In the rows, 128 means zero.
Facts:
Q_104	Θ	Q_144; Q_105	Θ	Q_407; Q_108	Θ	Q_25; Q_117	Θ	Q_454; Q_12	Θ	Q_55; Q_125	Θ	Q_789
Q_138	Θ	Q_766; Q_142	Θ	Q_653; Q_143	Θ	Q_125; Q_165	Θ	Q_789; Q_167	Θ	Q_558; Q_170	Θ	Q_93
Q_174	Θ	Q_983; Q_18	Θ	Q_698; Q_181	Θ	Q_764; Q_184	Θ	Q_407; Q_189	Θ	Q_514; Q_193	Θ	Q_597
Q_211	Θ	Q_876; Q_212	Θ	Q_730; Q_219	Θ	Q_876; Q_22	Θ	Q_433; Q_240	Θ	Q_716; Q_25	Θ	Q_285
Q_250	Θ	Q_766; Q_258	Θ	Q_350; Q_264	Θ	Q_730; Q_266	Θ	Q_514; Q_267	Θ	Q_839; Q_289	Θ	Q_800
Q_300	Θ	Q_580; Q_306	Θ	Q_104; Q_312	Θ	Q_93; Q_324	Θ	Q_611; Q_333	Θ	Q_766; Q_337	Θ	Q_716
Q_34	Θ	Q_653; Q_340	Θ	Q_433; Q_342	Θ	Q_940; Q_347	Θ	Q_144; Q_348	Θ	Q_289; Q_353	Θ	Q_989
Q_355	Θ	Q_983; Q_364	Θ	Q_881; Q_370	Θ	Q_144; Q_375	Θ	Q_967; Q_381	Θ	Q_93; Q_386	Θ	Q_289
Q_388	Θ	Q_940; Q_395	Θ	Q_211; Q_397	Θ	Q_653; Q_4	Θ	Q_71; Q_401	Θ	Q_597; Q_417	Θ	Q_144
Q_424	Θ	Q_417; Q_430	Θ	Q_664; Q_433	Θ	Q_413; Q_434	Θ	Q_258; Q_437	Θ	Q_289; Q_45	Θ	Q_698
Q_450	Θ	Q_532; Q_454	Θ	Q_346; Q_462	Θ	Q_839; Q_463	Θ	Q_698; Q_469	Θ	Q_353; Q_470	Θ	Q_279
Q_472	Θ	Q_716; Q_48	Θ	Q_181; Q_487	Θ	Q_789; Q_489	Θ	Q_25; Q_496	Θ	Q_93; Q_504	Θ	Q_597
Q_527	Θ	Q_8; Q_532	Θ	Q_800; Q_542	Θ	Q_71; Q_545	Θ	Q_915; Q_564	Θ	Q_989; Q_576	Θ	Q_125
Q_579	Θ	Q_558; Q_580	Θ	Q_876; Q_582	Θ	Q_125; Q_592	Θ	Q_470; Q_597	Θ	Q_764; Q_599	Θ	Q_698
Q_604	Θ	Q_664; Q_607	Θ	Q_355; Q_611	Θ	Q_407; Q_612	Θ	Q_766; Q_617	Θ	Q_235; Q_640	Θ	Q_258
Q_648	Θ	Q_346; Q_651	Θ	Q_364; Q_652	Θ	Q_989; Q_653	Θ	Q_235; Q_659	Θ	Q_789; Q_66	Θ	Q_407
Q_664	Θ	Q_285; Q_668	Θ	Q_800; Q_684	Θ	Q_527; Q_688	Θ	Q_104; Q_692	Θ	Q_972; Q_698	Θ	Q_716
Q_703	Θ	Q_289; Q_71	Θ	Q_989; Q_712	Θ	Q_353; Q_720	Θ	Q_999; Q_730	Θ	Q_350; Q_740	Θ	Q_407
Q_750	Θ	Q_651; Q_751	Θ	Q_487; Q_758	Θ	Q_664; Q_764	Θ	Q_558; Q_766	Θ	Q_235; Q_785	Θ	Q_800
Q_787	Θ	Q_55; Q_794	Θ	Q_664; Q_797	Θ	Q_125; Q_798	Θ	Q_766; Q_8	Θ	Q_983; Q_804	Θ	Q_881
Q_805	Θ	Q_651; Q_813	Θ	Q_740; Q_814	Θ	Q_804; Q_817	Θ	Q_413; Q_822	Θ	Q_219; Q_833	Θ	Q_740
Q_839	Θ	Q_989; Q_841	Θ	Q_664; Q_847	Θ	Q_789; Q_854	Θ	Q_940; Q_858	Θ	Q_433; Q_860	Θ	Q_407
Q_861	Θ	Q_454; Q_867	Θ	Q_258; Q_868	Θ	Q_764; Q_872	Θ	Q_235; Q_879	Θ	Q_656; Q_88	Θ	Q_740
Q_883	Θ	Q_346; Q_915	Θ	Q_983; Q_919	Θ	Q_730; Q_923	Θ	Q_854; Q_927	Θ	Q_597; Q_93	Θ	Q_514
Q_935	Θ	Q_611; Q_948	Θ	Q_698; Q_956	Θ	Q_527; Q_966	Θ	Q_258; Q_967	Θ	Q_235; Q_972	Θ	Q_983
Q_975	Θ	Q_987; Q_978	Θ	Q_740; Q_981	Θ	Q_346; Q_987	Θ	Q_749; Q_991	Θ	Q_972; Q_993	Θ	Q_55
Q_995	Θ	Q_470; Q_996	Θ	Q_698; Q_998	Θ	Q_433; Q_174	Φ	Q_720; Q_174	Φ	Q_324; Q_174	Φ	Q_347
Q_184	Φ	Q_300; Q_184	Φ	Q_935; Q_184	Φ	Q_93; Q_184	Φ	Q_688; Q_184	Φ	Q_839; Q_184	Φ	Q_861
Q_250	Φ	Q_579; Q_250	Φ	Q_800; Q_258	Φ	Q_22; Q_258	Φ	Q_181; Q_267	Φ	Q_88; Q_306	Φ	Q_300
Q_306	Φ	Q_333; Q_306	Φ	Q_847; Q_306	Φ	Q_967; Q_306	Φ	Q_989; Q_306	Φ	Q_386; Q_353	Φ	Q_333
Q_353	Φ	Q_987; Q_370	Φ	Q_698; Q_370	Φ	Q_211; Q_370	Φ	Q_88; Q_397	Φ	Q_978; Q_397	Φ	Q_868
Q_397	Φ	Q_470; Q_397	Φ	Q_355; Q_407	Φ	Q_580; Q_407	Φ	Q_998; Q_433	Φ	Q_143; Q_433	Φ	Q_375
Q_433	Φ	Q_987; Q_433	Φ	Q_967; Q_433	Φ	Q_989; Q_450	Φ	Q_489; Q_450	Φ	Q_712; Q_450	Φ	Q_996
Q_472	Φ	Q_266; Q_472	Φ	Q_125; Q_472	Φ	Q_285; Q_472	Φ	Q_841; Q_48	Φ	Q_424; Q_48	Φ	Q_651
Q_48	Φ	Q_664; Q_48	Φ	Q_463; Q_48	Φ	Q_861; Q_48	Φ	Q_504; Q_564	Φ	Q_144; Q_564	Φ	Q_312
Q_564	Φ	Q_337; Q_582	Φ	Q_381; Q_582	Φ	Q_919; Q_582	Φ	Q_413; Q_592	Φ	Q_12; Q_592	Φ	Q_858
Q_592	Φ	Q_805; Q_592	Φ	Q_712; Q_592	Φ	Q_181; Q_592	Φ	Q_401; Q_597	Φ	Q_688; Q_597	Φ	Q_504
Q_599	Φ	Q_797; Q_599	Φ	Q_289; Q_599	Φ	Q_749; Q_607	Φ	Q_876; Q_611	Φ	Q_813; Q_612	Φ	Q_698
Q_617	Φ	Q_580; Q_617	Φ	Q_219; Q_617	Φ	Q_659; Q_640	Φ	Q_868; Q_640	Φ	Q_876; Q_640	Φ	Q_350
Q_640	Φ	Q_45; Q_640	Φ	Q_750; Q_648	Φ	Q_55; Q_648	Φ	Q_395; Q_648	Φ	Q_966; Q_648	Φ	Q_454
Q_66	Φ	Q_434; Q_66	Φ	Q_167; Q_66	Φ	Q_285; Q_684	Φ	Q_424; Q_684	Φ	Q_872; Q_684	Φ	Q_375
Q_684	Φ	Q_966; Q_692	Φ	Q_879; Q_692	Φ	Q_93; Q_692	Φ	Q_967; Q_703	Φ	Q_219; Q_703	Φ	Q_462
Q_703	Φ	Q_138; Q_703	Φ	Q_463; Q_703	Φ	Q_105; Q_71	Φ	Q_919; Q_71	Φ	Q_470; Q_71	Φ	Q_167
Q_71	Φ	Q_996; Q_716	Φ	Q_55; Q_716	Φ	Q_998; Q_716	Φ	Q_656; Q_716	Φ	Q_504; Q_730	Φ	Q_25
Q_730	Φ	Q_656; Q_740	Φ	Q_12; Q_740	Φ	Q_125; Q_740	Φ	Q_181; Q_751	Φ	Q_514; Q_751	Φ	Q_935
Q_751	Φ	Q_34; Q_764	Φ	Q_758; Q_764	Φ	Q_430; Q_785	Φ	Q_12; Q_785	Φ	Q_915; Q_785	Φ	Q_576
Q_787	Φ	Q_797; Q_787	Φ	Q_4; Q_798	Φ	Q_659; Q_798	Φ	Q_167; Q_798	Φ	Q_189; Q_798	Φ	Q_545
Q_8	Φ	Q_604; Q_8	Φ	Q_847; Q_8	Φ	Q_833; Q_8	Φ	Q_350; Q_8	Φ	Q_125; Q_8	Φ	Q_212
Q_817	Φ	Q_805; Q_817	Φ	Q_279; Q_817	Φ	Q_967; Q_822	Φ	Q_981; Q_822	Φ	Q_558; Q_822	Φ	Q_545
Q_822	Φ	Q_504; Q_927	Φ	Q_348; Q_927	Φ	Q_437; Q_927	Φ	Q_858; Q_927	Φ	Q_350; Q_927	Φ	Q_750
Q_927	Φ	Q_388; Q_927	Φ	Q_340; Q_927	Φ	Q_355; Q_940	Φ	Q_854; Q_940	Φ	Q_919; Q_940	Φ	Q_469
Q_940	Φ	Q_489; Q_948	Φ	Q_22; Q_956	Φ	Q_981; Q_956	Φ	Q_664; Q_956	Φ	Q_576; Q_995	Φ	Q_868
Q_995	Φ	Q_463; Q_995	Φ	Q_340

Known rows:
Q_860: [158  73  91  93 118 111 166 126 117 130 155 126 140 124 121 130 101 170
  98 151 113 124 134 156 134 141 159 126 133 139 131 139 145 150 164 123
 115 146 141 110 104 113 119 131]
Q_469: [129 127 104 136 121 129 127 142 130 136 144 120 124 114 122 118 148 127
 118 110  97  98 121 109 136 165 130 107  67  88 148 123 119 161 137  85
 146  91 125 121  89 113 141 120]
Q_858: [129 120 132  97 109 138 152 124 148 133 111  93 120 118 123 116 130 135
 128 113 109 124 150 138 141 115 103 126 120 112 136 146 110 111 136 126
 104  99 102 142  90 119 124 141]
Q_174: [102 138 143 124 136 151 103 126 101 162 151 110 150 121  98 161 104 149
 142  90 177 129 138 154 123  92 155 143 134 139 122 151 161 159 134 119
 174 111 128 100 104 124  89 147]
Q_487: [100 129  99 165 134 135  96 127 131 132 159 158 114 116 148 150 140  86
 119 139 145 116  94 125 138 128 148 136 122 126 125 101 122 128 123 125
 125 140 146 132 144 150 177 123]
Q_337: [129 144 142  84 158 158 116 124  99 123 140  99 121 136 141 125 106 103
 106 148 147 101 118  97 116 171 136 167 142 145 145 102 135 144 159 138
 142 120 151 139 105 130 106 137]
Q_375: [126 160 167 110 127  99 173 108 116 133  96 120 131 166 121  84 146 140
 114 131 100 156 182 104 167 135 103 149  81 148 148 160 145 143 136 141
 103 134 147 145 176 119  95 111]
Q_935: [185  77  87 109 138 102 205 109 130 156 136 126 127 149 115 104 117 177
  99 149  59 141 136 139 154 144 147  93 151 158 131 156 122 144 171 116
  92 134 159  95 138  92 117 127]
Q_22: [126 122 134  91 109 136 155 113 140 135 139 123 109 124 116 117 107 115
 107 124 141 127 143 134 142 123 110 127 126 126 148 137 120 139 119 123
 111 101 113 158 100 117 132 121]
Q_612: [ 91 157 165  76 105 123 121 130 112  68 110  87 177 159 118  93 124 164
  94 139 181 172 137 118 135 137 126 224  21 134 151 158 150 173 126 137
 121 173 152 154 156 146  74 123]
Q_749: [103 131 100 162 133 106  95 117 111 163 156 177  98 121 162 161 125  71
 131 156 148  94 135 140 158 128 128 126 156 141 117  82 141 113 123 139
 130 146 125 163 124 149 189 114]
Q_692: [110 150 157 138 141 157 144 118 114 189 136 111 143 135  75 147 109 164
 150  76 134 167 164 133 138  58 149 111 154 142 119 169 161 135 139 115
 153 103 132  82 141 107  66 142]
Q_972: [ 85 167 120 193 146 146  94  99 104 198 164 116 121 149 124 172 116 103
 160  96 170 101 111 144 134  75 146 116 160 173 104 129 155 131 106 131
 153 122 138 139 105 132 133 143]
Q_8: [ 91 142 148 181 109 162  98 103 137 204 146 111 129 126 103 181 100 136
 184  80 175 168 133 152 133  10 124 130 170 135  70 156 137  76 103 128
 139 139 104 125 124 113 104 166]
Q_370: [103 120 128  84 122 165 110 145 130  75 145 104 157 128 110 128 115 155
 101 123 167 153  90 137 105 126 167 176  95 123 141 136 133 166 137 124
 140 150 150  90 135 150  95 148]
Q_800: [109 142  99 159 136 131 101 125 121 132 151 148 113 124 151 154 141  79
 122 147 140  99  98 127 137 134 138 132 125 137 128  97 129 129 126 133
 125 143 148 148 127 156 175 126]
Q_395: [142 132 132 131 152 120 147 119 124 119 108 143 127 139 130 104 148 138
 114 129 122 125 133 125 128 149 145 110 143 154 155 128 125 145 127 134
 123 106 138 104 150 132 117 129]
Q_867: [107 119 120 106 125 139 123 149 128 112 135 139 135 107 118 126 133 121
 107 120 133 124 129 138 139 148 151 139 104 114 163 120 135 158 146 115
 138 106 137  98 124 147 137 132]
Q_235: [ 93 154 134 160 125  93 103 120 115 130 124 141 133 149 152 130 132 108
 127 154 162 140 137 112 151 126 116 174  73 140 118 120 146 127 115 144
 111 176 144 186 162 142 143 113]
Q_306: [128 112 147 102 124 139 140 149 131 130 124 153 132 101  86 139 119 160
 133 123 113 201 160 126 121  86 140 136 132  86 123 135 130 116 148 110
 133 147 121  71 173 128  97 132]

Rows:
No name comes twice in this set of rows, the named rows included.
[117  97 172  73  65 162 109 197 135  72 142  96 188 142 112 125  62 171
 183  27 101 143 132 168  97  98  96 140 182  87 114 148 105  98 113 134
 164 179  63  96 127 116 113 130] : Q_927
[131 123 111 191 114 123  86 151 123 152 151 145 127 111 126 168 122 133
 156 141 128 140 102 106 106 115 123 111  98  69  82 113 124 111 110 105
 165 166 123 145 114 113 145 115] : Q_940
[128 141 177 127 103  76 121 129 119 101  74 129 162 131 130  88 137 209
 124 134 164 184 179 121 122 143 104 162  35 109 115 169 150 136 114 125
 143 153 115 160 159 119  70 108] : Q_798
[112 147 171 162 155 158 124 100 108 193 122 110 149 134  81 144 112 181
 157  60 157 160 160 151 130  58 158 105 172 175 107 180 166 135 124 120
 171  91 125  66 142 108  50 161] : Q_684
[112 161 147 192 118 146 120  69 135 194 149 124  99 147 127 147 107 101
 157  95 178 118 122 138 142  71 111 102 173 183  94 156 128 108  73 136
 120 104 126 177 103 104 133 129] : Q_915
[129 111 146 100 111 143 147 153 137 131 135 140 119 110  93 126 113 154
 130 125 121 179 159 127 120  95 131 127 129  92 130 134 133 123 135 106
 128 138 120  93 151 114 104 123] : Q_817
[128 127 120 141 136 116 123 125 152 111  93 128 148 103 140  96 167 136
 103 113 113 107 122 126 138 157 134 124 112 139 145 131 109 137 151 127
 118  82 123  82 132 148 132 156] : Q_462
[148 108 151 136 133 119 122 130 139  98 106 160 135 111 115 111 133 176
 124 130 147 174 138 126  95 122 145 113 135 121 120 139 128 125 115 122
 145 125 113  96 161 126  98 131] : Q_822
[185  51  78 105 110  86 176 126 138 144 120  85 152 122 137 113 116 214
 115 143  61 126 131 157 131 132 132 106 142 130 103 174 119 112 183 119
  94 149 119 117  78  84 114 159] : Q_978
[112 130 105 158 118 125 114 115 165 140 115 112 116 117 156 136 157  88
 148 127 103 107 108 121 147  95  96 139 135 129 109 120  91  72 132 139
  81 130 111 141 118 135 180 153] : Q_350
[130 104 151 105 104 137 129 131 153 108 131 149 123 100 107 119 108 161
 119 129 166 175 155 143 114 108 129 131 132 105 122 142 124 120 109 114
 131 119 105 123 137 128 106 132] : Q_785
[105 153 159  88 110  99 126 129 103 116 110 111 151 146 127 103 123 147
 107 137 153 146 168 123 149 147 109 181  49 128 150 144 163 153 137 137
 125 153 137 165 140 137  95 112] : Q_142
[106 132 150 124 126 157 116 115 129 171 111  62 162 109 107 144 118 170
 160  73 147 129 149 154 124  63 121 134 143 134 109 171 133 110 149 136
 148 109  99 100  85 116  81 179] : Q_607
[110 132 108 159 119 123 116 120 149 136 110 102 133 121 165 141 148  92
 152 132 111 111  98 125 137 102 104 137 138 131 103 119 100  76 137 153
  99 144 114 149 110 140 170 153] : Q_876
[143 139  98 133 130 127 135 138 128 141 128 115 116 127 121 118 151 127
 126 110  88  87 121 111 137 169 119  97  71  92 143 135 124 161 135  97
 147  76 128 137  78 109 146 115] : Q_919

Now the same nodes, written a new way:
Known rows:
Q_312: [136 128 119 137 119 119 131 116 138 127 134 123 127]
Q_787: [141 136 127 122 120 127 128 126 132 122 139 110 124]
Q_797: [143 123 135 144 135 133 128 109 141 125 127 147 138]
Q_599: [129 139 111 118 114 119 124 128 146 115 110 126 117]
Q_289: [146 134 116 138 128 121 137 100 116 147 126 147 126]
Q_348: [131 128 125 138 117 124 130 114 142 127 133 126 127]
Q_240: [130 131 109 131 112 116 127 117 146 123 116 132 122]
Q_193: [117 127 129 103 115 125 126 111 134 104 144 135 121]
Q_868: [ 99 127 149 102 115 141 118 117 135  98 150 133 120]
Q_940: [161 139  99 117 103 160 139 132 108 150 154 109 115]
Q_919: [148 131 103 132  97 147 135 128 139 124 149 101 124]
Q_264: [138 128 120 137 117 122 131 114 139 126 134 125 128]
Q_434: [141 130 115 138 113 125 135 118 140 126 135 120 126]
Q_417: [146 134 114 133 125 122 136 106 109 153 127 149 124]
Q_212: [134 128 124 137 116 123 132 116 141 129 131 128 125]
Q_527: [162 142  72 145 161 102 154 129  84 113 140 111 142]
Q_983: [165 143  66 147 164  98 156 133  82 110 141 108 144]
Q_617: [146 146 127 121 133 112 144 130 122  81 143  93 140]
Q_785: [126 124 126 116 107 141 126 138 152 165 133 103 115]
Q_740: [199 104 160 112  91 117 146 137 155 250  96 149  85]

Rows:
No name comes twice in this set of rows, the named rows included.
[154 127 122 130 115 167 128 132 137 127 151 116 131] : Q_582
[118 128 130 103 112 126 129 113 140 108 141 135 118] : Q_401
[109 135 146 109 119 166 120 142 120 120 167  96 129] : Q_397
[131 125 125 129 109 129 137 128 160 150 124 118 119] : Q_12
[137 131 140 117 112 137 151 142 169 147 118 109 107] : Q_592
[116 134 113 130 111 118 122 119 150 118 107 140 120] : Q_45
[142 133 107 115 100 138 137 123 138 101 150 107 123] : Q_167
[127 130 125 117 116 122 127 113 136 113 140 131 123] : Q_579
[155 146 148 132 137 105 181 115 169 134  82 134 112] : Q_258
[150 137  99 132 142 114 139 139 117 104 145  93 135] : Q_174
[132 127 128 135 115 126 134 120 146 131 130 123 124] : Q_858
[135 114 128 139 121 141 118 116 141 156 134 140 137] : Q_576

